Where the symbols take the elements:
q46: i>q896, m>q850, q>q711, r>q880, d>q789
q629: i>q381, m>q3, q>q523, r>q475, d>q842
q68: i>q842, m>q163, q>q521, r>q970, d>q644
q162: i>q786, m>q2, q>q56, r>q628, d>q955
q711: i>q615, m>q217, q>q197, r>q746, d>q880
q267: i>q163, m>q644, q>q692, r>q385, d>q397
q423: i>q569, m>q910, q>q118, r>q381, d>q44
q786: i>q428, m>q742, q>q882, r>q56, d>q162
q413: i>q337, m>q504, q>q2, r>q332, d>q322
q170: i>q953, m>q175, q>q611, r>q366, d>q197
q551: i>q175, m>q197, q>q206, r>q638, d>q691
q850: i>q902, m>q46, q>q217, r>q428, d>q139
q569: i>q366, m>q638, q>q644, r>q118, d>q423
q638: i>q206, m>q569, q>q267, r>q397, d>q910
q41: i>q396, m>q56, q>q44, r>q306, d>q953
q322: i>q413, m>q286, q>q332, r>q615, d>q896
q303: i>q3, m>q842, q>q883, r>q148, d>q163
q611: i>q306, m>q772, q>q842, r>q68, d>q366
q366: i>q611, m>q206, q>q68, r>q644, d>q569
q583: i>q139, m>q337, q>q786, r>q162, d>q504
q628: i>q56, m>q953, q>q4, r>q772, d>q175
q206: i>q772, m>q366, q>q163, r>q267, d>q638
q742: i>q880, m>q786, q>q396, r>q41, d>q2
q504: i>q583, m>q413, q>q162, r>q955, d>q286
q883: i>q359, m>q475, q>q902, r>q850, d>q148
q359: i>q555, m>q523, q>q286, r>q902, d>q883
q385: i>q692, m>q371, q>q583, r>q504, d>q555
q428: i>q217, m>q880, q>q691, r>q882, d>q786
q2: i>q742, m>q162, q>q41, r>q953, d>q332
q882: i>q691, m>q396, q>q910, r>q114, d>q56
q953: i>q41, m>q628, q>q306, r>q611, d>q170
q615: i>q332, m>q357, q>q170, r>q197, d>q711
q746: i>q197, m>q691, q>q569, r>q423, d>q396
q381: i>q118, m>q92, q>q29, r>q523, d>q629
q306: i>q44, m>q4, q>q629, r>q842, d>q611
q691: i>q551, m>q746, q>q638, r>q910, d>q882
q332: i>q2, m>q955, q>q953, r>q170, d>q615
q148: i>q883, m>q521, q>q850, r>q139, d>q692
q56: i>q882, m>q41, q>q114, r>q4, d>q628
q772: i>q4, m>q611, q>q303, r>q163, d>q206
q357: i>q955, m>q615, q>q175, r>q551, d>q217
q44: i>q423, m>q114, q>q381, r>q629, d>q306
q910: i>q638, m>q423, q>q397, r>q92, d>q114
q955: i>q162, m>q332, q>q628, r>q175, d>q357
q902: i>q286, m>q896, q>q357, r>q217, d>q850
q139: i>q850, m>q789, q>q428, r>q786, d>q583
q970: i>q521, m>q692, q>q789, r>q337, d>q371
q397: i>q267, m>q118, q>q385, r>q555, d>q92
q163: i>q303, m>q68, q>q148, r>q692, d>q267
q197: i>q170, m>q551, q>q366, r>q569, d>q746
q371: i>q970, m>q385, q>q337, r>q413, d>q29
q842: i>q629, m>q303, q>q475, r>q521, d>q68
q286: i>q504, m>q322, q>q955, r>q357, d>q902
q523: i>q29, m>q359, q>q322, r>q896, d>q475
q555: i>q385, m>q29, q>q504, r>q286, d>q359
q896: i>q322, m>q902, q>q615, r>q711, d>q46
q337: i>q789, m>q583, q>q742, r>q2, d>q413
q692: i>q148, m>q970, q>q139, r>q583, d>q385
q29: i>q371, m>q555, q>q413, r>q322, d>q523
q789: i>q46, m>q139, q>q880, r>q742, d>q337
q880: i>q711, m>q428, q>q746, r>q396, d>q742
q3: i>q92, m>q629, q>q359, r>q883, d>q303
q217: i>q357, m>q711, q>q551, r>q691, d>q428
q475: i>q523, m>q883, q>q896, r>q46, d>q521
q92: i>q397, m>q381, q>q555, r>q359, d>q3
q4: i>q114, m>q306, q>q3, r>q303, d>q772
q396: i>q746, m>q882, q>q423, r>q44, d>q41
q521: i>q475, m>q148, q>q46, r>q789, d>q970
q118: i>q644, m>q397, q>q371, r>q29, d>q381
q175: i>q628, m>q170, q>q772, r>q206, d>q551
q644: i>q68, m>q267, q>q970, r>q371, d>q118
q114: i>q910, m>q44, q>q92, r>q3, d>q4

The rows follow the links: the fewer symbols apart two elements are, the more alike their rows tend to be.

Name the element of each row.
-89 65 -45 -21 28 -5 -9 157 -66 -3 124 -200 -41 -128 -182 -39 -194 -11 104 11 -26 -125 193 64 -94 41 246 127 107 155 -107 137 272 -145 -150 -138 60 -38 25 1 24 -117 -120 -63 -241 -48 -> q850
-112 168 -107 -77 -77 -8 -73 179 -140 -108 149 -98 -26 -55 56 -165 -111 -15 -292 -88 71 98 33 65 97 137 -223 168 -110 -178 -21 -6 -40 141 127 -121 2 -193 72 132 -19 94 -153 -102 -160 -120 -> q521
-163 -31 -43 -3 241 -157 -96 172 -11 22 -44 11 179 -8 -41 80 -165 -102 -74 105 -292 -31 242 -92 -31 110 267 125 38 249 -31 -108 104 34 -132 -29 -36 -122 129 1 128 -63 -150 62 -82 102 -> q267
67 -94 44 33 -36 -3 159 -28 -13 -110 8 68 3 -22 -246 -4 112 34 138 110 37 36 -152 203 -147 -57 224 -10 81 104 -41 212 93 -369 -146 -18 18 135 38 -189 128 -122 84 7 -148 19 -> q286
61 -108 12 -45 9 -20 66 -32 -48 -174 -24 91 21 95 69 51 205 49 -262 60 52 339 -182 151 64 93 -198 -155 -200 -202 -20 77 -238 -119 40 67 -80 -32 246 -29 136 75 87 29 -32 -54 -> q29
69 79 54 22 -175 7 143 -95 38 29 -15 193 28 122 191 16 137 196 -53 -103 176 78 -269 10 -37 3 -302 37 15 -140 9 -56 -241 215 180 -15 12 8 -200 1 -135 146 72 -39 161 46 -> q306
69 -53 43 38 -88 -15 37 -155 73 24 -78 182 52 138 227 79 162 48 -73 -65 92 143 -195 -80 94 45 -274 -163 -50 -136 70 -137 -264 165 182 158 -43 19 -30 4 -37 120 155 52 241 63 -> q44
-1 202 -73 -28 -111 32 -118 -25 15 98 84 -157 -87 -59 169 -116 -102 8 -10 -125 125 -173 105 -144 94 11 -206 140 37 -128 39 -98 93 284 183 -49 56 -82 -201 180 -267 86 -42 -113 66 -54 -> q197
59 132 -61 -99 -212 160 86 55 -89 -147 162 -99 -124 -67 -4 -201 1 84 -121 -118 239 80 -118 154 30 35 -250 104 -56 -279 -31 117 -41 21 114 -90 1 -59 -50 49 -75 80 25 -196 -102 -153 -> q896
48 51 33 54 -75 51 147 5 20 109 17 -84 -107 -138 -193 -55 -90 52 283 -38 -3 -257 -7 19 -120 -115 273 149 198 173 -28 124 280 -174 -108 -89 61 120 -177 -59 -70 -117 -71 -63 -85 28 -> q357
-47 108 30 -19 -17 -100 147 219 -45 -107 98 102 88 -45 -193 -27 -44 66 -20 59 -99 30 -39 139 -214 117 228 242 118 206 -101 168 50 -192 -114 -171 -6 7 4 -149 156 -93 -117 -141 -239 65 -> q883
80 194 -14 20 -204 79 35 -71 38 57 135 -28 -94 -20 125 -78 -31 88 59 -171 211 -109 -50 -52 6 -66 -244 118 94 -113 5 -44 7 215 177 -33 67 0 -320 115 -266 134 -3 -124 75 -42 -> q170
-9 -227 34 26 169 -8 -42 -13 -26 -48 -97 -43 -18 -6 -190 85 74 -119 55 178 -148 59 116 63 12 -113 278 -189 -69 93 -43 97 87 -332 -174 58 -36 2 244 -84 190 -160 43 109 -99 -26 -> q583
-146 -100 -69 -40 190 -90 -125 167 -74 -43 15 -100 101 -53 -173 52 -128 -138 -82 162 -251 14 234 -1 -15 101 231 -3 -31 180 -48 42 141 -160 -179 -45 -26 -84 242 -3 205 -122 -150 41 -183 2 -> q692
-3 229 -68 -96 -199 0 106 156 -54 -142 133 24 -6 -21 55 -148 3 102 -214 -70 185 170 -131 153 -39 169 -259 206 -34 -195 -75 108 -99 106 97 -130 4 -93 17 48 9 106 -35 -134 -170 -116 -> q475
4 216 -27 9 -168 8 64 26 63 84 103 89 -4 -2 165 -84 -50 111 -64 -147 143 -41 -120 -53 -19 90 -273 162 66 -110 8 -96 -84 302 190 -93 15 -59 -251 89 -203 129 -29 -148 99 6 -> q611
-43 -168 106 86 138 -90 107 11 44 1 -108 245 163 125 -82 160 124 14 -17 127 -175 132 -91 32 -71 6 221 -94 19 247 15 5 -79 -145 -156 83 -85 94 161 -196 250 -73 28 80 -30 192 -> q92
-53 164 -69 -123 -128 105 -76 77 -137 -107 183 -209 -128 -159 42 -183 -83 6 -169 -82 122 62 74 23 77 78 -177 153 -76 -260 -22 27 59 72 112 -85 37 -117 42 133 -64 76 -65 -154 -134 -221 -> q46
-64 -179 61 85 241 -91 -88 -70 101 104 -138 76 157 87 12 153 -46 -110 102 99 -242 -82 160 -150 -18 -49 251 -137 73 241 25 -162 19 3 -118 94 -38 63 13 -55 76 -112 15 160 129 183 -> q910

Each walk starts at a row. The symbols on each line, taken left to right, move it on to the next element.
Answer with the element's row; about right is enough.
---
-153 -43 -39 39 192 -121 -154 56 85 133 -48 -15 72 -8 23 92 -175 -85 118 45 -227 -155 237 -172 4 6 254 86 146 237 15 -145 164 141 -121 -18 -9 -41 -102 52 -9 -59 -135 62 77 129
i d d r q	-1 -165 63 42 77 -74 137 -2 -9 -57 -75 139 118 66 -132 94 118 0 6 94 -147 151 -100 119 -78 6 223 -138 -55 98 -40 88 -53 -311 -196 61 -49 62 218 -178 266 -119 95 93 -85 122
i m r	140 -119 15 -85 -50 120 28 -140 -63 -116 -60 -42 -121 77 -1 -15 233 -21 -135 63 157 196 -163 137 62 -62 -179 -257 -258 -255 17 84 -181 -161 53 101 -67 -5 214 -35 103 10 126 56 -27 -147
---
-63 67 -63 -48 23 -43 -194 -11 47 70 13 -60 -1 -25 255 -13 -99 -24 -136 -100 -34 -61 121 -233 161 37 -203 37 -41 -84 107 -192 -19 392 210 45 -2 -116 -61 228 -165 111 -106 -91 149 -31
r m m	-17 -88 -23 -39 93 -43 -109 -19 -17 -71 -90 44 91 85 195 46 96 -41 -280 28 -64 251 -20 -52 104 135 -192 -127 -199 -148 -7 -144 -255 157 132 111 -72 -115 201 70 85 78 46 120 120 37
d m q d	-10 -61 58 4 -31 -60 165 81 -24 -97 -7 166 119 42 -205 44 93 58 25 161 -73 154 -162 238 -188 56 219 -1 42 170 -68 222 -33 -249 -171 -21 -48 85 122 -228 206 -129 55 -4 -162 111
---
153 15 -11 -71 -181 109 154 -82 -112 -123 58 2 -128 -45 37 -93 154 46 -91 -4 246 193 -253 196 -20 8 -211 -67 -101 -306 -18 138 -176 -135 87 1 -3 29 73 -50 10 44 90 -37 -61 -98
d i q i q	151 -113 41 49 -63 75 62 -264 58 45 -68 52 -92 77 166 37 168 53 22 -19 162 17 -133 -79 50 -65 -242 -188 -53 -164 85 -103 -200 64 134 144 5 91 -115 17 -123 113 197 83 232 3
q r d	-38 238 -39 -83 -143 -16 87 148 -44 -88 136 70 59 14 132 -62 -35 119 -219 -118 92 92 -139 58 -48 178 -292 225 8 -148 2 -73 -138 259 180 -114 -12 -100 -81 53 -49 166 -101 -162 -10 18
---
49 -190 98 13 23 -20 79 -52 -22 -76 -136 35 55 28 -212 70 99 -18 81 141 -40 65 -57 131 -77 -53 215 -158 -26 93 -36 142 -1 -373 -188 73 -27 94 177 -146 198 -107 124 120 -61 28
r q d	31 72 51 52 -40 18 115 -23 83 177 55 13 20 -20 -79 1 -111 86 253 -87 -9 -296 22 -19 -179 -102 217 182 256 223 1 24 230 22 -74 -83 80 104 -338 -36 -186 -35 -40 -120 0 93
i q m r d	-140 205 -61 -60 -50 -21 -89 169 -53 -56 135 -51 44 6 128 -68 -147 31 -255 -93 22 14 75 -61 84 175 -218 221 -10 -143 1 -77 -72 315 147 -59 -34 -204 -24 153 -78 150 -142 -125 -28 -34
---
-6 2 106 71 1 -120 189 60 59 -38 -12 271 176 78 -146 100 110 70 9 71 -91 70 -189 152 -191 63 163 77 130 276 -69 55 -109 -135 -122 -59 -48 87 3 -185 162 -34 47 2 -55 182
i r r d q	-56 107 -12 -15 19 52 -66 42 -27 119 66 -207 -123 -132 -152 -58 -177 -44 262 -6 -54 -233 189 -63 -37 -94 242 104 143 153 -6 28 327 -56 -82 -78 137 22 -133 14 -120 -101 -106 -42 -120 -77
d i m	-7 133 -76 -91 -120 115 -134 -35 -45 17 117 -246 -209 -86 71 -162 -110 -1 -49 -116 158 -178 109 -56 75 -39 -195 101 -30 -232 41 -18 115 133 178 -53 82 -28 -139 151 -248 84 -56 -99 -57 -191
---
-1 -42 10 21 66 -30 -119 -129 60 61 -103 37 21 103 317 88 66 -33 -127 -40 -29 83 10 -189 148 9 -280 -181 -110 -144 53 -243 -198 261 158 170 5 -26 37 122 -59 114 73 90 219 22
r d i	48 -25 -4 -3 -66 -52 98 -59 -35 -77 -94 205 79 67 138 57 183 28 -180 30 37 272 -210 64 81 92 -231 -100 -164 -195 -29 -43 -312 69 52 94 -113 -7 149 -71 129 123 119 72 92 65
r r q	125 181 -22 -58 -202 143 37 -74 -9 0 96 -111 -189 -92 84 -155 -41 40 50 -152 247 -69 -109 7 10 -95 -238 79 56 -199 -6 74 41 119 176 -59 60 1 -200 59 -261 58 38 -129 -9 -146
---
187 -177 5 -23 -63 134 29 -248 -17 -32 -69 -34 -155 37 127 -12 152 -4 16 39 233 99 -123 10 76 -153 -175 -237 -154 -268 28 1 -169 -112 104 163 16 95 37 10 -60 35 205 120 112 -81
q i m m m	10 -187 43 93 171 -6 -103 -159 109 147 -158 -22 8 23 -53 119 -1 -101 213 69 -150 -204 150 -172 36 -169 259 -178 29 205 50 -84 139 -97 -112 110 22 90 -33 -49 -32 -134 69 143 90 89
d d d r	-74 127 -7 25 59 -83 -54 110 57 177 33 -12 46 -22 32 42 -198 -42 135 -39 -138 -213 171 -98 -66 19 168 218 230 240 -3 -122 212 172 -15 -75 57 -62 -199 41 -108 -14 -170 -36 12 122
---
-87 71 -65 -80 82 -39 -183 120 -14 -28 35 -49 44 38 141 -4 -61 -91 -268 -46 -74 150 120 -119 159 172 -207 35 -92 -119 18 -154 -85 261 139 37 -51 -187 140 155 13 111 -114 -28 50 -39
r d d q q	181 64 58 -23 -195 115 104 -224 -38 -36 18 -31 -148 -3 43 -98 188 108 32 -69 338 22 -262 95 9 -94 -246 -76 -37 -294 55 76 -76 -30 120 35 41 85 -154 12 -150 112 123 -55 25 -108
m i d	108 -100 140 62 -56 65 164 -98 29 88 -20 66 -34 -7 -153 38 51 39 316 76 84 -94 -74 90 -175 -133 202 -39 156 106 -6 177 120 -289 -162 -7 33 197 -117 -143 -5 -139 131 43 -14 38
